Rows near named flat spaces through zero (a row that begins with a name and a colon came from that space):
z778-z761: [-23  -1  18   8 -16  -3 -19  -2  16  31  -3  17 -13 -16   4 -22   4  28
   6 -15  -5   8  13  20 -20  26]
z342-z256: [-36  18  19  -5 -51 -15 -18  14  27 -21 -21  14   8 -36 -15 -28  30 -22
  -2  -1 -51   8 -12  32  20  -5]
z778-z761: [ -6  24   6  -9 -19 -14 -13 -23  16 -13   0  -3 -22 -44  -7   0   7  43
  30  -5  26  -1 -19 -14  -5  -7]
z342-z256: [-12  10 -10   5 -16 -15   3  11   6  11   6  10   9 -11   4   3  -2 -26
 -12   8 -11  10 -12  -1   3 -13]
z778-z761: [ -8  -8  12 -24 -15   2 -10  17   5  -1  -4  -3  16   8 -13 -15  23  49
  13   4  -2 -30   9   7   3  27]
z269-z609: [-17 -35 -31  -5  10   8  -1  37   0  59  15   0  13  55  26 -19 -13 -15
 -27  16  -1  14  14 -34 -23  35]
z533-z45: [ -8   7  11 -18  -9  10   1  -7  13 -37 -24 -16 -25 -15  -7 -22  22   9
  29   5  -5  25 -15 -10  18 -23]
z342-z256: [ -2  -4   0  41  42  -5  11  13   5  54   7  29  29  -9  17  14 -35 -26
 -37 -13  17  -1  11   8 -21   9]
z388-z358: [  4   7 -10  15  21 -23 -19  19  38 -15  -8 -26  13  -4  -6   4 -24  -3
 -22  -1  17 -30 -27 -35   1   9]
z533-z45: [  4  20  -3 -33  -6  21  16 -16 -23 -40  -8   0 -26 -28 -12  -6  21 -20
  29   3   0  30 -11 -16  29 -33]
z388-z358: [  8  28   5   4 -13 -10  18  45  -4  12   9  28 -13 -68 -15 -14 -10 -51
 -11 -18   8  17 -16   2  48 -21]
z342-z256: [-19  -6  -8 -44 -56  17  -5  -9 -32 -13  10  25  12 -15  -2 -17  43 -23
   8   5 -36  10  12  13  14  15]
z388-z358: [-26  -3   9  -2  10  19   2 -27  -3  12 -16  11  -6  14  11  -8  14   9
  15   5 -16  32  16  13 -26  -4]
z269-z609: [  9  12  16  46 -43 -39 -20 -15  22 -24   1 -12 -17  -2  -5  16 -12 -23
 -16 -11 -42  -9 -10  56   4 -19]
z342-z256: [  6  31 -60 -24 -40 -24  11 -41 -36 -10  47  -5 -17  -5  11  51  -4 -34
   9  31  11  21 -33 -47  -8 -44]
z269-z609: [ 29  34  -2   8  -5 -34  45  -6  -6 -23  13 -23  -6   9 -11  54   0  32
  31  34  19  -6 -31  11  19 -87]
z778-z761: [-63  -5 -14   1  -4  -9  -7  19  42  18 -26  19  63  -5  22 -19  16 -43
 -33  25 -35  18 -17 -16 -18   2]
z388-z358: [-11 -22 -13  21 -24 -22  -9  45  23  68  24  11  -5  -3  25 -25 -23  -8
 -27  -5  11  13  -1 -12  -8  29]
z778-z761: [  2  28   2 -23 -51 -21 -44  31 -10  15  29  -1 -40  -3 -40 -16  -1  30
   4 -20 -15 -38   9   9   7  52]
z269-z609: [ 15   6  -5  43   2  -4   4   3  -8  14   9   9 -41  -7  10   1 -38 -87
 -31 -22 -21  44   1  17  10 -20]
z342-z256: [  6  16  28  37 -37 -43  -5 -14  25  -2   9  23  30 -70  -1  23  -1  27
  -6 -17  12 -38 -14  50   4  -9]
z533-z45: [-29  -4  -1  -3 -80  -9 -30   1  -7  33  21  25 -36  -8   7 -32  13 -26
  -6 -13 -51  33  17  35  -8  30]
z388-z358: [-10  17 -10   5   1 -24  -5  44  44   3  -9 -17 -13 -24  -4 -21 -14 -12
  -7   6  16  11 -38 -43  19 -15]
z269-z609: [ 41 -53  11  31  -5 -14  12 -62  23 -76 -12 -34  70   1  33  45  12  37
  -1  13  25 -54 -16  24   1 -22]
z388-z358: [  8  16   0  -5  21   1  26 -28 -27   2   7  -3  10  39  -6  45   7  42
  24  24   5 -12   9  17 -21 -33]
z269-z609: [-25  60   4  -5 -12 -17 -11  29 -14  86  31  39 -64 -28 -26  -9 -19  29
  18 -19  11  23  12   4 -21  14]
z269-z609: [ 43 -10  12  14  -7  -1  17  19 -12  -3  16   6 -14 -37  -2  -2 -14 -12
  -4 -24  28  -7   0  13  39  -5]
z533-z45: [-25  32   7  26  -3 -21  -1  20  30   8 -17   4 -19 -15  -7  -9 -11 -39
 -11   1 -29  32 -20  11   5 -33]
z533-z45: [ -8  10  12   6   3  -5   0  19 -11  44  11  19   2  20 -12   4  -3  25
  -3  -3 -11 -14  24  32 -15  16]
z388-z358: [  2  26  19  30 -16 -16   5 -12   1   0  -1  12 -27 -23  -7  11  -8 -21
   2 -12 -22  21  -3  44   6 -34]
z778-z761: [  7  11  -6  35   9 -28  31 -16  34 -21 -13 -28 -12  -4  22  25 -14 -10
  11  27  16  38 -43 -12   5 -84]
z342-z256: [-11  -6  -3   7   8  10   1   2  -9  34   6  24   1  -5  12  -8  -8 -21
 -14  -9  -2  18  15   3 -13  15]
z533-z45: [ 11  -6   2  33  19 -18  10   9  31  -7 -11 -24   3  12  10  10 -20  -3
 -10   8  10   0 -19  -3   3 -28]
z342-z256: [-28   1  -6 -75 -85  12 -27 -16  -2 -61 -11 -31 -44  16 -16 -43  67  32
  56  25 -45  24 -11 -16  18   2]
z533-z45: [-16 -17  14   1 -19 -13 -31  26  29  23  -2  -8   9  21  -3 -24   5  51
  -5  -4  -8 -32  12  12 -16  49]
z269-z609: [-15 -19 -34 -20 -43 -20  -3  -5  -3  27  31  -8  23  39  23  16  15  33
   3  36   0 -10  -4 -19 -28   9]
z388-z358: [-24  24  17  32 -12 -16 -15 -25  27  -7 -20   3 -25 -17   1  -2  -4 -21
  -1  -8 -34  30  -9  31 -15 -23]
z533-z45: [ 13  55  49   7  58  -3  28  48  19 -45 -49 -20  -3   2 -62   4   5  21
  22   3 -12 -24 -14  33  47 -58]
z778-z761: [-12 -18   3  38  25  18   8 -12  -7  39  -5  28  -3   7  28  -6 -22 -59
 -29 -15 -20  46  23  24 -22   2]
z778-z761: [ 29  11 -19 -16  22  12  42 -45 -25 -62  -4 -20   3  -9   5  40   9 -17
  27  24  27  18 -27 -29  21 -71]
z533-z45: [ 14   2   3  22  29  -6   4   7   5 -11  -6  -2  28   2  -5  18 -17 -22
 -25  -5   0 -26  -2   8   5  -3]
z269-z609: [-25  -5  17   4  10  13 -38  -6   7  54   3  37  -7 -35   3 -30 -10  33
  -6 -40  19  -8  31   2 -39  76]
z533-z45: [-44  41   1  -3  54  12  15 -12  -4  49 -14  34   7  -7  -3  11  -3  13
  12  10   9  30   7 -12 -42 -18]
z778-z761: [ -3  23  -2  32  51 -20  12  59  31  39 -10 -11  -9  21  -9  -1 -41 -16
 -22   6  10   8 -16 -19   2 -21]
z342-z256: [ 45 -13 -21  -1  -3   6  27 -14 -49  25  47  11 -20  -6  16  28 -20  -2
   5  -7  46   5  10 -11   6  -5]
z269-z609: [  3  25  25 -15  71  35  19  29   0 -26 -43  -3  -9 -11 -34 -21   2  -9
  14  -9   8   9   1 -13  30 -18]
z533-z45: [ 32  -2 -10  -6  -6   1   7   6 -27 -22  18  -1   7  -7  -9  15  -6 -30
 -12  -6   4 -21  -1   0  27   0]
z388-z358: [-37  -2 -23  23 -46 -44 -13  26  26  83  33  19   7  10  28   0 -16   3
 -25  15 -10  13  -6   1 -37  14]
z778-z761: [  1 -11  14   9   8  23   9 -56 -13  -1  -6  19 -15 -29  21   2   6   9
  21 -15  16  33  14  16 -17  -9]
z342-z256: [  1 -30  -8  -5 -49  -3  15  12 -24  59  41  41  15 -27  28  -7   8   8
  -4  -4  19   8  18  15   1  22]
z778-z761: [ 13 -28 -10  14   0   3   2 -10  -3 -13   3  -4  23  10  19   8  -7 -35
 -24   0  -6  -4   2   2   3   4]
z342-z256: [-24  16 -20 -29  34  26 -14  -1   3 -33 -32 -36 -36  57 -15 -19   4 -35
   8  19 -36  38  -8 -47  -8 -10]
z269-z609: [ 17   1  23  41  15  -8  -2 -49  12 -19  -8   4   5 -34  10  25 -15  13
   0 -22  18 -12  -1  31 -14 -12]
z388-z358: [ 17  25  13  15  46   5  29   3 -13   5  -5  11   0 -13 -14  22 -15  -3
   4  -5  19   1   1  11   9 -33]
z388-z358: [-20  15  20 -42  58  69  17 -37 -35 -43 -46  32  19 -34 -17 -16  37 -27
  24 -11  -9  27  21  -4   9  -6]
[ 32   0 -48 -40  12  33  22   6 -53  -5  24 -36 -93  57   1  -8 -16 -46
  25  15  11  68  -3 -68  21 -28] => z342-z256
[ 41 -36   1  23  18  -2  14  38   4  35  18 -20 -21  29  14  -7 -32  26
  -7  -8  42  -8   9  -9  10  13] => z388-z358
[  7 -23   3  16  14  13   5  11 -12  19   1   7   7  28   9  -4 -11 -27
 -22  -7 -16   4  22  20  -2  14] => z778-z761
[ 12  45  22  22 -18 -30   1  34   3  19  11   5 -48 -19 -32   3 -18   6
   7 -16  -9   0  -6  37  22 -23] => z269-z609
[ -4 -48   0  16  -2   6 -13  30   7  21  -1   6  46  37  16 -18  -4 -27
 -46  -5 -29 -23  25  21  -5  49] => z778-z761
[ 19 -62 -21  50 -65 -33  -6 -11  14  45  43 -17 -24  41  60   4 -26  -6
 -23   5  -2  23   4  20 -23   8] => z533-z45
[ 26   9  11  17  32  -4   3 -28  -5 -29  -3  -4  26 -10 -10  38 -12  15
  -4 -10  20 -43  -1  13  -4  -6] => z342-z256
[ 29  -4  11 -15 -50  -1   2  15 -19 -36  10 -14 -34  -1 -19 -13  17  -7
  16  -6 -21  -2   1  27  47  -9] => z533-z45
[-16 -21  -8 -10 -63  11 -15 -38 -12  -6   9  11 -34 -15  25 -24  21 -31
   9  -6 -29  50   7  11  -5   7] => z533-z45
[  0  15  -9 -10  10  20  -2 -22 -31 -15   0  13 -12  -5  -8   5   0 -49
  -5  -9 -19  18   9  -1   2  -2] => z342-z256
[ 16   0  40  60  74  17  24 -25   8  24 -27  -4 -39  27  10  11 -34  19
  11 -18  13  35  23  42 -26 -33] => z388-z358
[-25 -54  -5  38 -35  -8 -29 -43  38  -1  -7  17  48 -33  57 -13   1 -41
 -42 -13 -15  10  -2  12 -29  34] => z778-z761
[ 31  -6  12 -20  53  27   6  25 -24   3   1  -3   6  12 -25  -2  -8  42
   7 -16  39 -44  23 -13  11  36] => z778-z761
[-17  -4  18  -8  -1  13  -7  -4  -7 -15 -16  28  53 -16 -10  -4  24 -15
 -16  -8 -30 -27  17  34   3  23] => z342-z256
[ 30 -24  34 -12  -8  12 -10 -30  -5 -37  -5 -15   1  -6 -10   0  23  90
  36 -16  28 -48  18  26   3  27] => z342-z256
[-16 -18 -11  19  29  -6  20   0   0  83  17   4   9  68  30  21 -16  59
   4  27  20  11  21   0 -59   0] => z388-z358
[  2 -29  -3   9 -14 -16  -8  11  25  23   9 -22  -4  28  19  -8  -6  50
   4   9  19 -10  -2 -10 -16  17] => z533-z45
[  9 -18 -32 -22 -28  10  12  13 -28   0  23   2  -7   6  14  -8   4 -55
 -11  10  -8  27  -3 -25  23  -3] => z269-z609
[-59  -5 -26  -5 -22 -17 -49   5  38  57   8  18  16 -15  23 -28  -6   5
 -25  -1   1   5  -5 -43 -52  63] => z533-z45
[ 16 -19  -7  -3  12  10  17  26  -2 -19  -8 -17  10  22   2  -7   0 -31
 -11  10  -6   3  -5 -11  28 -13] => z269-z609
[-76 -10  -2  29  -3   3 -29 -52  39  51 -22  32   3  -9  48 -21   0 -18
 -14  -1 -30  64   9   4 -76  18] => z533-z45
[-19  33  -9 -25 -40 -10 -10 -34 -17  -3  16  15 -17 -27  -9  13  19  18
  26   5  -6   8  -6   0 -13  -8] => z269-z609
[ -9  -6  15   3  20  25  -5  15  -1  12 -18   9 -23   6  -4 -33  -4 -24
  -5 -18 -18  27  19   9   3  17] => z342-z256
[ -4  12 -29  -3  -7 -23   1   5  19   4   9 -33 -30  27   8   8 -12  10
  12  27  13  21 -30 -45  -9 -30] => z342-z256

Rows near named flat spaces through zero:
z447_z476: [ 31  -4  13 -37 -33 -12   6 -14  39   0  15  -5   2  -5 -18  -8  28   5
  -7   3  21  15  16  23 -22  11]
z376_z57: [ -7  -5  15  13  -3 -20 -30   5  27 -10 -19  13 -17  -6  -6 -20  23 -13
   7 -18 -16 -28 -32  16  11  -9]
z548_z370: [ 17 -30  -4 -16 -14  10   1  -5   8   0  -6   7  11 -15  -1   8   8  -6
 -16  13  14  13  11   2  -5  15]
z447_z476: [ 21 -15 -43 -17 -45  27   8  -5  25   2 -13  -1  22  30  -4  44  -8  23
 -31  -1  -8  43  26 -20  16   7]
z316_z498: [  2 -15 -11  19  -3   9 -63 -30  18 -13 -23  43   5  23   8   0  50   2
 -32 -17 -42  11 -11 -10  -2 -20]
z548_z370: [-23  -3  -6  27  25   7  10  38 -25  -6 -26  -8 -13  -6   5  12 -39  -3
  16   4  -4 -27 -12 -11  30   2]
z316_z498: [  6  29  21  -8  20 -11 -18  -3 -12 -14  -3 -14 -17  24  -6 -11  -1  22
 -25  -4   2   1  26 -13 -27 -15]
z548_z370: [ 12   3   7  15  17  -8  -5   4  -4 -22   1 -11  -7  15 -10   2   3   5
   4 -13  -2   7  18 -14   8   1]
z316_z498: [-23  31   9  14  -2  -7  29   9 -35 -10  22 -24 -14  -3   6 -11 -36   4
  11 -20 -11   0  -8  -2  11  -2]
z316_z498: [ 19  46  13  38  23  -8 -15  -7  32 -41  41  -7  -8  67 -37  12  53  43
  40 -21 -42  20  35  12  -2 -13]
z447_z476: [-14  34  -2 -28 -16  17  15 -23   9  35  32   1  16  16  17  11   0  31
 -11  40  -5   7   6  20 -47 -22]
z316_z498: [ 10  39  -8  18  15   4   0 -25 -15 -15  36  22 -12  25  -5  -8  44  18
  28 -18  -6  24  18   2  -6   6]
z447_z476: [-12   0  33 -22   8  -1   2  -8 -17  15  20  -9  12 -27   3 -21  -6  -8
 -12  28   5 -13  -4  25 -45  -6]
z447_z476: [-13  23 -24 -17 -23   7  16 -17   4  34  11   0  11  14  24  10 -18  12
 -10   8   1  10  -8  -9  -7 -17]
z548_z370: [-33  25 -17  10 -12  15  -7  21 -10  -5 -50  39 -55  -4  30  -1  -8  24
 -10   5  -4 -35 -29   3  16  -4]
z447_z476: [ 25 -31 -10  31  24   3 -35   3  31 -22 -14   7  19  30 -26  24  35  -4
  13 -12 -24  10  16 -13  24   1]
z447_z476: [-13 -13  24  -2  16  16 -39   8  -6  -6 -12 -18  29  15 -19   9 -11  10
 -42  18 -44  -4  10   8 -33 -23]
z548_z370: [ 42 -58 -41 -29 -39  10 -13 -29  54  20 -30  34  21  -3  18  28  30 -11
 -33  14  32  29  10 -24  11  12]
z316_z498: [ 12 -38  -5   6 -20  -7  54  -9  46  16  33 -24  26 -10  36  41 -27  -8
  18  40  18   9   5 -11  14  -7]
z376_z57: [ -4 -25  28  14 -25  29   5  14   6 -53 -14  18 -30 -19  16  21   6  35
 -35  39 -25  -2  15  27 -14  10]
z376_z57: [ 15 -28   2  22 -18   1 -13 -11  29 -34  -7   3   0  16  11  23  11  11
 -26  -3 -26  20  13 -16  13  -9]
z447_z476: [ -5 -12  -8 -29 -59  47  25  -7 -15  -1  26  14  25 -26 -15  10   8  13
 -20  16 -21  37   4  49 -22  32]
z316_z498: [-39  84 -22 -62 -78  22 -50 -24  -9  17 -65  70 -72  16  32 -39  22  60
 -94 -16 -13 -12 -34  19 -45 -24]
z548_z370: [-13  22  29   5  -2  23 -12 -13 -41 -38  12  19 -24  -3   8 -14  17  33
 -36  11 -29  12  17  20 -41   0]
z316_z498: [  4   2  13  -6  -5 -22  27   3  13   5  16 -28  -2  -5   8  -1 -23  -4
   9   4  19  -5   2  -5   2  -5]
z548_z370: [ 21 -19   6 -13  29   0   7  31 -12  -2  -9 -33  18  -5 -42   6 -18 -13
  13   2  25  -1  28  -3   4  24]
z316_z498: [-23 -21  -1  33   3   2 -26   3 -24 -14 -14   6  10 -10   1 -10  -8 -26
  -8 -32 -43  -4 -32  -7  26  -6]
z376_z57: [  3   3  10 -13   2   1 -19 -28  -5   3  -1   8   0   7  23  -5   6  11
 -42  14   1   9  13 -15 -34 -19]
z447_z476: [  8  -4   6 -22 -17 -21 -17   5  17   1 -29 -29   0  12  -6  -4 -27  -1
 -42 -19   4   0   4 -24   1 -16]
z447_z476: [-23  28 -36   3 -35  15   4   2  -3   8 -14   3  -3  27  11  16 -24  20
 -16 -24 -29  12 -16 -14  24 -13]
z548_z370: [ 25 -52  -2  38  36   8  -4   0  -6 -26  13 -21  41  13 -10  34  -4 -16
   5   2 -17  30  34 -33  21   6]
z376_z57: [  2  25 -20  -1 -13   3  46  33 -22  -8   8 -17 -16  -5 -29   0 -22   3
  42 -30  19   9   5   8  37  37]
z548_z370: [  9   9  13  16  34   3 -15 -14 -24 -18  25 -18  20  30 -13   5   5  11
  -9  -5 -23  25  34 -17 -20 -11]
z548_z370: [ 12   0   4 -32 -17   0   0 -20   4  14  12   0  12  -6  -2  -9  10   0
 -20   7  14  16   9   7 -28   2]
z447_z476: [-11  15  27 -36 -25 -15   8  20 -22  -6 -28 -35 -27 -18   3 -22 -54   8
 -53  -7  17 -13   2  -7 -16  -4]
z376_z57: [-10 -20  -7  24 -29   6  14  21  33 -15  -4  -5   3  -2  -6  23  -8   0
  19  -4 -31  -6 -20  18  36   3]
z376_z57: [-27  22   8   5   1   1  42  21 -25   7  23 -46   9   2   5  11 -62   9
   8   9 -11  -5   0  -1   2 -10]
z376_z57: [-36   4  -5  -1  -4  14  24   9   0  29  -6 -10   5  -3  44  26 -52  14
 -15  48  -6 -24 -16  -5 -10 -29]
z316_z498: [-16  58 -16 -42 -26  21 -16  13 -21  12 -32  38 -41   0 -23 -29  23  30
 -11 -12  10 -14 -12  37 -21  18]
z316_z498: [  9  19 -16  15   5   4  11 -23  -8  -2  34  26  -4   6   2  -6  38   1
  37 -13   4  20   3   6   6  13]
z548_z370: [-17  21  17  -8 -17  12 -10 -23  -1   5  33  18   9  -4  -5 -17  32  10
  -1   8 -32   4 -14  45 -38  -8]
z376_z57: [ 26 -52   8  35  22  -6 -41 -10  37 -30 -20  19   5   9   5  16  39 -11
  -7   4 -15   1   9 -18  14  -7]
z376_z57: [ 14 -52  -9  -2  23  30 -14 -27  12  26  18  13  63   0  10  35  20 -10
 -10  56  -8  19  19  -2 -32  -7]
z376_z57: [ 14 -31 -53  -2  67  16  19 -12 -11  75  17 -10  75  16  15  45 -24 -31
  39  45  43  10  21 -50   4  -6]
[ 15 -13  17   5   8 -23  22   8   4  -7  23 -35  11 -10 -17  -6 -14 -21
  24 -13  14   4   7  -3  14  10] => z548_z370
[ 30  14  -4  15  74 -41 -27  19 -24 -13 -46  22 -59  -4 -14 -41  30 -27
  44 -40  73 -34   8 -40  33  24] => z376_z57
[ 33 -27  11 -29  -5   5  -4 -23  37  13  25  -2  37   1 -15  12  33   0
  -7  33  12  21  28  17 -38   4] => z447_z476
[ -4 -10  12  18  22  20   7  11 -14 -20   4 -30  16  24   9  39 -37  28
 -28  34 -24  11  37 -22 -15 -17] => z316_z498
[ 14 -21   7   8   7  -2 -28  32   3 -38 -51 -25 -10  21 -23  15 -24  11
 -40 -18 -13   0  25 -30  20   0] => z447_z476
[-11  -6  -8 -17  41  12 -11 -12 -14  45 -22  26   2  -9  47   7  -8   1
 -19  63  37 -29   1 -21 -38 -21] => z376_z57
[ -5   3 -17  46  29  -4 -23  14   2 -19 -22   9 -13  28  -3  11   7   0
  23 -27 -24 -10  -8 -23  41  -8] => z447_z476
[ 41 -41   8 -20  -1 -19  -4  -8  28   0  -4 -12  16 -12 -12   0  12 -22
  -9   1  35  12  21 -13  -1  13] => z447_z476
[  0  -9  -3   9  20  37 -25  25 -27 -30 -40  25 -17   5 -15  16  10  25
 -22  17 -12  -3  24   4  -6  18] => z548_z370
[-47  36 -38  -8  -4   8  -6 -14  -4  64 -14  18   9  18  46   6 -30   4
  -8  13 -11 -24 -44 -17  -3 -43] => z548_z370
[-12 -27 -30  -2 -11   6   5   8  34  44  -7   9  34 -11   1  17  -3 -27
  30  13  -2 -18 -38  13  24  -2] => z548_z370
[ -3 -21  13  52  80  -1 -12  -9 -16   3  31  28  14 -15   6  -6  44 -31
  69  26   0 -24  -9  10  -2   2] => z447_z476
[ 42 -30  -9 -53 -25  -7   5  -8  29  22 -10  -6  18 -15 -18   0  10 -15
 -17   6  51  18  21  -2 -11  23] => z548_z370
[-23  46 -36 -23 -27 -14  19 -10   2  49  -6 -11  -5  20  31  -3 -43   5
  -8 -18  14  -4 -26 -29  13 -27] => z376_z57
[-22 -22   2  18  25  -2 -29 -20 -11  28  17   7  45 -11   4 -13   8 -40
  11  -4 -32  -9 -36   5  -6 -20] => z447_z476
[ 15 -20   8 -15  22 -13 -44 -33  50  37  13 -15  59  34  -6  12  21 -10
 -19  22 -16   4   8 -11 -37 -43] => z447_z476
[-16 -40  -2  20  -5  45  46  46   4  -6  13  -4  25 -32 -17  45 -17   2
  45  52 -19 -12  -4  51  16  33] => z376_z57
[ 28 -22  11  -3  -1 -39  33  -1  13  -2  21 -45   9 -13  -2  -5 -27 -30
  16 -20  37  12  11 -27  24   8] => z548_z370
[  6 -37  11  34  35 -12  -1  21  -6 -13  12 -24  28 -13 -32  -1  -3 -40
  43 -20 -12  -6  -7   1  33  15] => z316_z498
